Below is a small trained network, with its code and all its weights. Each question gives an input and a class and asks what happens when units are switched off, that is, made to give their printed mean instead of their output.

import numpy as np


def w(rows, s, z=0):
    codes = np.array(rows[::2]) - 128.0
    scale = np.full(codes.shape[1], s)
    scale[-1] = z or s
    return codes * scale


def f(y):
    return np.maximum(y, 0)


def log_softmax(a):
    a = a - a.max(-1, keepdims=True)
    return a - np.log(np.exp(a).sum(-1, keepdims=True))


def net(x, mask):
    res = np.array(x, float).reshape(1, 5) / 4 @ E
    y = f(res @ A[0][:, :-1].T + A[0][:, -1])
    res = res + np.where(mask, y, B[0][:, -1]) @ B[0][:, :-1]
    return log_softmax(res[-1] @ U[:, :-1].T + U[:, -1])


A, B = {}, {}
E = w([
[223,35,163,36,144,17],'x0',
[126,125,131,123,122,134],'x1',
[143,136,135,133,111,126],'x2',
[2,87,206,157,31,58],'x3',
[129,138,125,137,127,118],'x4',
],0.0046)
A[0] = w([
[68,152,119,213,157,209,58],'neuron 1',
[228,191,57,106,189,223,132],'neuron 2',
[197,35,183,28,129,26,91],'neuron 3',
[86,199,155,137,104,192,93],'neuron 4',
[51,203,136,142,130,219,57],'neuron 5',
[18,85,187,165,29,70,80],'neuron 6',
[109,122,216,156,94,114,84],'neuron 7',
[19,57,203,199,36,80,150],'neuron 8',
[90,205,100,170,130,196,47],'neuron 9',
[66,200,64,234,81,227,56],'neuron 10',
[39,112,226,160,69,118,79],'neuron 11',
[53,220,107,182,116,211,50],'neuron 12',
[124,182,204,93,222,110,2],'neuron 13',
[135,63,127,184,76,134,227],'neuron 14',
[105,162,106,255,88,171,115],'neuron 15',
[211,63,166,81,135,59,55],'neuron 16',
],0.0051,0.0039)
B[0] = w([
[91,39,225,25,56,84,175],'neuron 1',
[237,43,33,192,183,230,244],'neuron 2',
[30,101,231,20,51,30,233],'neuron 3',
[77,137,85,126,105,96,168],'neuron 4',
[75,41,166,70,15,25,177],'neuron 5',
[241,69,15,223,200,210,216],'neuron 6',
[163,77,69,192,232,197,155],'neuron 7',
[221,129,45,239,241,235,255],'neuron 8',
[60,27,98,167,63,36,169],'neuron 9',
[27,38,234,61,41,27,209],'neuron 10',
[182,75,24,238,223,180,190],'neuron 11',
[49,19,174,49,39,12,190],'neuron 12',
[229,255,234,1,228,227,128],'neuron 13',
[150,211,213,64,229,223,224],'neuron 14',
[63,108,231,22,129,89,192],'neuron 15',
[41,51,160,96,36,14,183],'neuron 16',
],0.0046,0.004)
U = w([
[21,20,215,22,38,26,43],'0',
[106,176,154,122,219,195,253],'1',
[226,47,4,250,236,244,13],'2',
[122,181,189,121,156,216,175],'3',
],0.004,0.0031)

Each question gives the input, the list of numbers given to net, and the class t.
The units are the neurons (one row each of A and B). Each row of codes is followed by its name. A weight is (code - 128) times the scale printed after its matrix; where a second scale follows, it is the last column's (A, B and U).
mask holds one flag per neuron, in row order. A switched-off neuron (its flag False) gives its mean, the last column of its row in B, instead of its output. The means were averaged over made-up inputs and are rounded, as every weight is.
A unit's drop is (log p(t) with every unit on - log p(t) with that unit switched off) / (log p(t) with every unit on - log p(t) with every unit switched off).
The circuit of an input: a set's keep is (log p(t) with only the set's units on - log p(t) with every unit switched off) / (log p(t) with every unit on - log p(t) with every unit switched off). Starting from the 12 units with the biggest drops (on a tie, the unit counted first), units are removed one at a time, each time the one whose removal leaves the highest keep (on an exact tie, the one counted first), for as long as the keep stays at least 0.8.
units of the circuit, in order: the units of the circuit, biggest drop first
most important unit: the unit with the biggest drop
k most important neurons: the k neurons with the biggest drops, biggest first
drop of u: that unit's drop, to one decimal
input [5,4,3,6,-5], class 2: 2 most important neurons	[neuron 8; neuron 6]
input [-5,-2,-7,8,7], class 2: units of the circuit, in order	[neuron 8; neuron 6]
input [-7,0,3,8,1], class 2: most important unit	neuron 8
input [-6,-8,6,7,-3], class 2: 4 most important neurons	[neuron 8; neuron 6; neuron 11; neuron 3]
input [7,-1,1,-7,-3], class 0: 2 most important neurons	[neuron 3; neuron 16]
input [-8,1,3,-8,-8], class 0: 2 most important neurons	[neuron 10; neuron 12]
input [7,1,3,-7,-6], class 0: 2 most important neurons	[neuron 3; neuron 16]
input [-7,6,-4,4,-4], class 0: units of the circuit, in order	[neuron 10; neuron 12]
input [4,-2,-4,7,-3], class 2: 3 most important neurons	[neuron 8; neuron 6; neuron 11]
input [6,-2,4,8,0], class 2: 3 most important neurons	[neuron 8; neuron 6; neuron 11]
input [-8,-4,3,-4,3], class 0: drop of neuron 6	0.0
input [-6,-6,0,-1,-2], class 0: drop of neuron 12	0.1
input [-2,-3,4,5,-5], class 2: drop of neuron 6	0.2
input [0,2,-6,8,-3], class 2: drop of neuron 6	0.1
input [7,-3,7,8,-4], class 2: most important unit	neuron 8
